Below is a small trained network, with its code and all its weights. Each question gives an input and a target symbol and asks what happens when units are switched off, that is, made to give their printed mean instead of their output.

import numpy as np


def w(rows, s, z=0):
    codes = np.array(rows[::2]) - 128.0
    scale = np.full(codes.shape[1], s)
    scale[-1] = z or s
    return codes * scale


def norm(h):
    return h / np.sqrt((h * h).mean(-1, keepdims=True) + 1e-5)


def f(y):
    return np.maximum(y, 0)


def softmax(a):
    e = np.exp(a - a.max(-1, keepdims=True))
    return e / e.sum(-1, keepdims=True)


def log_softmax(a):
    a = a - a.max(-1, keepdims=True)
    return a - np.log(np.exp(a).sum(-1, keepdims=True))


def net(x, mask):
    ids = ['αβγδεζηθμξπστφψω'.index(c) for c in x.split()]
    T = len(ids)
    res = E[ids] + P[:T]
    u = 0
    for l in range(2):
        q, k, v = (norm(res) @ M[l].T for M in (Q, K, V))
        z = softmax(np.where(np.tri(T) > 0, q @ k.T / 3**0.5, -1e9)) @ v
        res = res + np.where(mask[u], z, O[l][:, -1]) @ O[l][:, :-1]
        u += 1
        y = f(norm(res) @ A[l][:, :-1].T + A[l][:, -1])
        res = res + np.where(mask[u : u + 4], y, B[l][:, -1]) @ B[l][:, :-1]
        u += 4
    return log_softmax(norm(res)[-1] @ U[:, :-1].T + U[:, -1])


Q, K, V, O, A, B = {}, {}, {}, {}, {}, {}
E = w([
[66,158,153],'α',
[74,155,107],'β',
[151,101,86],'γ',
[173,105,87],'δ',
[163,174,164],'ε',
[136,130,95],'ζ',
[143,189,182],'η',
[169,107,96],'θ',
[172,107,92],'μ',
[72,159,152],'ξ',
[186,236,125],'π',
[165,103,91],'σ',
[57,131,96],'τ',
[250,159,143],'φ',
[169,99,87],'ψ',
[131,73,184],'ω',
],0.027)
P = w([
[254,94,80],'0',
[218,97,109],'1',
[200,103,116],'2',
[184,107,113],'3',
[174,108,112],'4',
[166,110,112],'5',
[160,112,110],'6',
[153,115,108],'7',
[149,115,109],'8',
[143,117,108],'9',
[139,118,107],'10',
[136,119,102],'11',
[130,119,103],'12',
],0.0095)
Q[0] = w([
[152,248,81],'L0H1',
[90,157,155],'L0H1',
[135,106,189],'L0H1',
],0.015)
K[0] = w([
[94,2,114],'L0H1',
[66,108,225],'L0H1',
[94,183,108],'L0H1',
],0.009)
V[0] = w([
[153,114,98],'L0H1',
[245,137,138],'L0H1',
[72,2,253],'L0H1',
],0.0043)
O[0] = w([
[147,165,130,179],'L0H1',
[254,136,138,226],'L0H1',
[141,36,209,2],'L0H1',
],0.0068,0.0018)
A[0] = w([
[81,91,92,40],'L0N1',
[159,225,2,103],'L0N2',
[164,216,94,1],'L0N3',
[81,189,32,112],'L0N4',
],0.01,0.0042)
B[0] = w([
[176,74,134,136],'L0N1',
[4,175,118,255],'L0N2',
[29,164,112,157],'L0N3',
[135,63,254,193],'L0N4',
],0.0086,0.007)
Q[1] = w([
[25,61,52],'L1H1',
[28,148,254],'L1H1',
[205,75,114],'L1H1',
],0.009)
K[1] = w([
[10,71,58],'L1H1',
[104,104,176],'L1H1',
[230,71,132],'L1H1',
],0.013)
V[1] = w([
[105,73,2],'L1H1',
[173,188,115],'L1H1',
[172,56,79],'L1H1',
],0.0073)
O[1] = w([
[161,99,226,146],'L1H1',
[3,123,195,120],'L1H1',
[8,189,105,4],'L1H1',
],0.0058,0.0016)
A[1] = w([
[179,255,208,16],'L1N1',
[112,151,238,1],'L1N2',
[132,202,240,48],'L1N3',
[129,183,67,78],'L1N4',
],0.0099,0.0075)
B[1] = w([
[20,68,233,251],'L1N1',
[164,140,77,174],'L1N2',
[197,90,8,243],'L1N3',
[141,76,94,224],'L1N4',
],0.011,0.0026)
U = w([
[131,166,159,107],'α',
[122,159,148,50],'β',
[125,153,182,130],'γ',
[124,131,165,87],'δ',
[165,99,94,254],'ε',
[86,160,63,73],'ζ',
[66,68,129,21],'η',
[133,150,149,49],'θ',
[177,36,196,95],'μ',
[125,152,162,86],'ξ',
[133,250,128,47],'π',
[131,148,170,99],'σ',
[116,132,169,98],'τ',
[176,169,178,241],'φ',
[133,147,160,80],'ψ',
[130,156,160,93],'ω',
],0.025,0.0076)

Each question gives the input, a string of symbols that net reads in full, and the target symbol t.
The units are the heads (3 rows each of Q, K, V and O) and the neurons (one row each of A and B). Each row of codes is followed by its name. A weight is (code - 128) times the scale printed after its matrix; where a second scale follows, it is the last column's (O, A, B and U).
mask holds one flag per unit, layer by layer, with each layer's heads first. A switched-off unit (its flag False) gives its mean, the last column of its rows in O or B, instead of its output. The means were averaged over made-up inputs and are rounded, as every weight is.
A unit's drop is (log p(t) with every unit on - log p(t) with that unit switched off) / (log p(t) with every unit on - log p(t) with every unit switched off).
The circuit of an input: a set's keep is (log p(t) with only the set's units on - log p(t) with every unit switched off) / (log p(t) with every unit on - log p(t) with every unit switched off). Starting from all 10 units, units are removed one at a time, each time the one whose removal leaves the highest keep (on an exact tie, the one counted first), for as long as the keep stays at least 0.8.
circuit, biggest first: the units of the circuit, biggest drop first
unit that matters most: the unit with the biggest drop
top k neurons: the k neurons with the biggest drops, biggest first
top k neurons in layer l: the k neurons of layer l with the biggest drops, biggest first
input τ γ θ ξ, target ε: unit that matters most => L1N3
input ξ σ γ γ σ μ ω φ φ ζ ψ μ, target ζ: circuit, biggest first => (L0N2, L1H1, L0H1)
input η ψ η γ τ μ α σ ζ ζ μ, target ζ: circuit, biggest first => (L0N2, L0H1)
input β μ α ξ α μ γ ζ π α, target η: top 4 neurons => (L0N2, L1N3, L0N4, L0N3)
input φ γ η α η η σ α, target ζ: top 4 neurons => (L1N1, L0N2, L1N4, L1N3)
input ω α α η ω α σ ζ α α, target η: circuit, biggest first => (L0H1, L0N2, L1H1)
input ω φ γ τ α, target ε: circuit, biggest first => (L0N2, L1N3, L1H1)
input ω τ α, target ε: circuit, biggest first => (L0N2, L1N3)
input π γ γ ξ ω τ ψ α π ξ, target ζ: top 3 neurons => (L1N1, L0N2, L1N3)
input π σ γ α θ φ φ α γ ψ π ψ γ, target η: top 2 neurons => (L1N3, L0N4)
input σ γ τ π ψ α ω ε σ ζ ψ, target ζ: circuit, biggest first => (L0N2, L1N3, L0H1)
input α δ σ ε ξ ψ ω ξ δ γ σ, target ζ: top 3 neurons => (L1N1, L0N2, L1N3)
input ξ ω η, target μ: top 3 neurons => (L1N1, L1N3, L0N2)
input ω ξ σ γ γ γ π α σ α, target ζ: top 3 neurons => (L1N1, L0N2, L1N3)
input α α τ ω γ τ, target μ: top 3 neurons => (L0N2, L0N4, L0N1)
input ε ζ τ μ τ α ξ τ γ η τ ζ ξ, target ζ: top 3 neurons in layer 0 => (L0N2, L0N3, L0N1)
input φ δ α θ δ φ η σ ζ γ μ θ, target ζ: top 2 neurons => (L0N2, L1N1)
input ω τ η, target μ: circuit, biggest first => (L1N1, L1N3)
input ζ ω σ β σ μ ω τ γ φ π ξ γ, target ζ: top 4 neurons => (L1N1, L0N2, L1N4, L1N3)
input σ β ζ, target ζ: top 2 neurons => (L0N2, L1N1)
input η ξ α α α α μ ζ ω ξ ξ, target η: top 2 neurons in layer 0 => (L0N2, L0N3)
input δ β α β ψ μ π ω ε β, target μ: top 2 neurons => (L0N4, L0N2)
input α α ε ζ β σ φ ψ α μ θ ξ, target ε: top 3 neurons in layer 1 => (L1N3, L1N1, L1N2)
input ω τ γ ζ ω ξ η ω γ γ γ, target η: top 3 neurons in layer 1 => (L1N3, L1N2, L1N4)
